Each row is followed by its group and then its class within the group.
[ 1.84  0.40  0.28  0.04  1.62  1.65  0.02  0.56  0.71  3.13 -0.17 -3.13
 -0.85 -1.13 -0.07 -0.33 -0.40 -1.69 -0.70  1.28 -0.33  3.42  1.84 -2.45
  0.80 -1.31 -0.27  0.18  4.16  1.06 -0.66 -0.06]
q957 > D
[-0.36 -0.69  0.64  0.04  1.79  0.44 -1.06  1.25  1.09  2.14  0.25 -2.55
  0.20 -2.17 -0.17  0.28  0.12 -1.39 -0.50  0.73 -0.54  2.43  1.49 -1.30
 -0.11  0.00 -0.82 -0.14  2.13  1.74 -1.80  1.16]
q957 > D
[-2.21  0.33  0.11  0.43  1.08 -0.21 -0.68  0.17  1.11  2.87  0.40 -2.36
  1.96 -1.76  0.07  0.19  0.10 -1.34 -0.72  0.76  0.04  2.15  1.80  0.30
 -0.15  0.64 -0.31 -0.28  1.53  1.74 -2.42  1.62]
q957 > C
[-0.67  0.29  0.85  0.36  1.42  0.19 -1.01  1.21  1.38 -6.35 -0.05 -3.62
 -2.19 -0.58 -0.13  0.48 -0.76 -0.52 -0.77  0.55 -0.38  3.37  1.44 -1.49
 -0.40 -0.65 -0.28  0.06  1.87  2.16 -0.67  0.33]
q804 > W
[-0.80  0.20  0.08  0.17  1.84  0.76 -0.94  0.98  1.06  2.05  0.18 -3.15
  1.59 -1.71 -0.03 -0.02  0.10 -1.74 -0.48  0.56 -0.47  2.21  1.81 -1.36
 -0.42  0.19  0.11 -0.09  2.81  1.52 -1.34  1.52]
q957 > C
[-0.84  0.16  0.93  0.27  1.26 -0.16 -1.75  1.18  1.38 -4.75  0.42 -1.83
 -2.05 -0.98  0.00  0.55  0.16 -0.14 -0.59  0.75  0.01  2.70  1.62 -0.85
 -0.12  0.32 -0.56 -0.06  0.58  2.41 -1.78  0.70]
q804 > W
[-0.94  0.40  0.79  0.18  2.09  0.38 -1.37  1.33  1.47  3.14  0.54 -3.21
  2.99 -2.38 -0.02  0.42 -0.01 -1.68 -0.59  0.60 -0.26  2.82  2.16 -1.90
  0.91  0.39 -0.39 -0.82  2.69  2.20 -2.16  1.58]
q957 > C
[ 0.17  0.31  0.88  0.18  1.19  0.31 -1.46  1.84  1.85 -8.54 -0.04 -3.03
 -2.42 -1.13 -0.38  0.43 -0.17 -0.42 -0.60  0.26  0.20  2.29  1.65 -1.31
  0.28 -0.11 -0.39  0.06  2.96  2.22 -0.95  0.58]
q804 > W
[-0.07  0.48  1.25  0.35  1.42  1.26 -1.97  0.95  1.66 -7.16  0.36 -2.74
 -2.82 -1.23 -0.10  0.65 -0.25 -0.39 -0.42  0.70 -0.25  3.07  1.28 -2.06
  0.48 -0.68 -0.58 -0.21  2.73  1.52 -0.72 -0.24]
q804 > L
[-0.96  0.36  0.69  0.16  1.77  1.27 -2.27  1.56  1.61 -6.73  0.60 -2.48
 -4.28 -1.78 -0.18  0.76  0.10 -0.38 -0.46  1.22 -0.34  4.24  1.12 -3.09
 -0.34 -0.82 -0.31 -0.09  2.39  2.01 -0.37 -0.70]
q804 > L
[ 0.83  0.20  0.73  0.19  1.28  0.79  0.17  0.61  0.75  1.55  0.35 -3.13
  0.92 -1.13  0.10 -0.34 -0.29 -1.83 -0.59  0.40  0.18  3.36  1.69 -2.28
  0.55 -1.41 -0.20  0.60  3.08  1.68 -0.50  0.74]
q957 > D
[-0.71  0.18  0.37 -0.03  2.44  0.79 -1.48  1.41  0.83  2.70  0.28 -2.43
 -0.84 -1.28 -0.05  0.00  0.62 -0.97 -0.20  0.97  0.03  3.15  1.42 -1.53
 -0.05 -0.35 -0.59  0.92  2.41  1.62 -1.52  0.41]
q957 > C
[-1.02  0.15 -0.30  0.03  1.12  0.43 -0.51  0.58  1.17  1.76  0.14 -3.05
 -0.58 -1.12  0.02  0.03 -0.37 -2.21 -0.80  0.71 -0.30  2.74  1.60 -1.77
  0.21 -0.86 -0.34  0.30  2.60  1.22 -0.77  0.22]
q957 > J
[ 0.14  0.13  0.40  0.32  1.15  0.23 -0.40  0.12  1.05  0.91  0.29 -2.65
  0.56 -1.29 -0.49  0.09 -0.08 -1.57 -0.42  0.63 -0.12  2.34  1.88 -0.71
  0.45 -0.99 -0.07  0.25  2.64  1.17 -0.88  1.00]
q957 > D
[-1.59  0.32  0.42  0.44  0.30  0.69 -1.07  0.83  1.53 -0.17  0.54 -1.63
 -2.34 -0.07 -0.17  0.51 -0.70 -0.27 -0.60  1.58 -0.01  4.98  1.20 -0.91
 -0.39  0.45 -0.40  0.18  1.54  1.59 -0.98 -0.11]
q804 > K
[-1.37  0.46  0.41  0.26  1.82 -0.87 -0.80  0.83  1.12  2.01  0.62 -3.08
  1.35 -1.84 -0.04  0.09  0.17 -1.35 -0.47  0.91 -0.22  2.78  1.83 -0.57
  0.19 -0.08 -0.49 -0.26  2.22  1.71 -1.43  1.30]
q957 > C
[-1.17  0.36  1.14  0.14  1.48  0.35 -1.56  1.39  1.44 -5.41  0.41 -3.15
 -1.01 -0.93 -0.16  0.47 -0.52 -0.25 -0.59  0.77 -0.32  3.17  1.72 -1.49
 -0.13 -0.39 -0.42  0.02  1.48  2.10 -1.16  1.49]
q804 > K
[-0.13  0.34 -0.13  0.23  0.81  1.22 -0.06  0.15  0.79  1.81  0.31 -2.44
  1.70 -1.70 -0.07 -0.11 -0.59 -1.58 -0.49  0.27 -0.20  2.74  0.71 -1.81
  0.87 -0.77 -0.19 -0.09  2.39  1.14 -0.63  0.45]
q957 > C
[-1.02  0.25  1.15  0.51  1.11  0.55 -1.16  0.68  1.21 -7.33  0.19 -2.69
 -1.29 -1.13 -0.02  0.61 -0.46 -0.55 -0.31  0.43 -0.42  2.51  1.67 -1.52
  0.26 -0.66 -0.39 -0.26  1.77  1.88 -0.52  0.60]
q804 > L
[-0.68 -0.01  1.05  0.07  1.11  0.30 -1.88  1.29  1.41 -4.97  0.40 -1.59
 -2.41 -1.16  0.18  0.89 -0.50 -0.32 -0.52  0.57 -0.42  2.74  0.93 -1.31
 -0.17 -0.47 -0.41 -0.18  1.34  1.78 -0.31  0.01]
q804 > L
[ 0.77  0.19  0.60  0.14  0.86  1.17 -0.80  1.17  1.30 -6.63 -0.04 -2.63
 -4.84 -0.22 -0.45  0.28 -0.15 -0.39 -0.60  1.13  0.23  5.12  1.02 -3.50
  0.18 -1.38 -0.56  0.46  3.09  2.31 -0.12 -0.55]
q804 > W
[-0.35  0.34  0.06  0.10  1.83  0.98 -0.94  0.88  1.06 -0.46  0.14 -3.06
  0.84 -1.80  0.31  0.15  0.15 -1.47 -0.36  0.60 -0.52  2.93  1.81 -2.12
  0.49 -0.58 -0.22 -0.37  3.00  1.78 -1.53  0.50]
q957 > C
[ 0.07  0.17  0.24 -0.01  1.49  0.40 -0.35  0.60  1.28  1.43  0.33 -3.42
  1.05 -1.89  0.07 -0.04 -0.38 -2.16 -0.69  0.25 -0.36  1.99  2.08 -1.02
  0.72 -0.67 -0.40  0.22  3.03  1.24 -0.75  0.69]
q957 > D
[-1.45  0.58  0.45  0.32  1.09  0.46 -0.41  1.21  1.89 -5.09  0.51 -2.60
 -1.94 -1.22  0.40  0.26 -0.06 -0.49 -0.91  0.57  0.07  3.87  1.67 -1.87
 -0.20 -0.37 -0.11  0.20  1.55  2.34 -1.00  0.05]
q804 > W
[-0.53 -0.23  0.74  0.78  0.64  0.96 -0.99  1.25  0.86 -8.80  0.11 -3.23
 -2.22 -0.56  0.07  0.50 -0.44 -0.03 -0.90  0.40 -0.16  3.49  1.02 -2.56
  0.13 -1.81 -0.31  0.01  1.50  2.04 -0.25  0.76]
q804 > K
[-0.27  0.42  1.18  0.25  1.75  0.45 -2.36  1.49  1.05 -8.42  0.16 -2.24
 -2.00 -1.09  0.30  0.71  0.18 -0.12 -0.02 -0.88 -0.16  1.58  0.77 -1.78
 -0.16 -0.87 -0.26 -0.23  0.49  2.18 -0.30  0.91]
q804 > W
[-0.15  0.65  0.60  0.14  1.40  0.71 -0.71  1.17  1.49 -2.40  0.23 -2.02
 -3.48 -0.39 -0.24  0.76 -0.46 -0.57 -0.67  1.20 -0.22  3.29  1.69 -1.74
 -0.41 -0.39 -0.54  0.29  2.51  1.43 -0.33 -0.55]
q804 > W
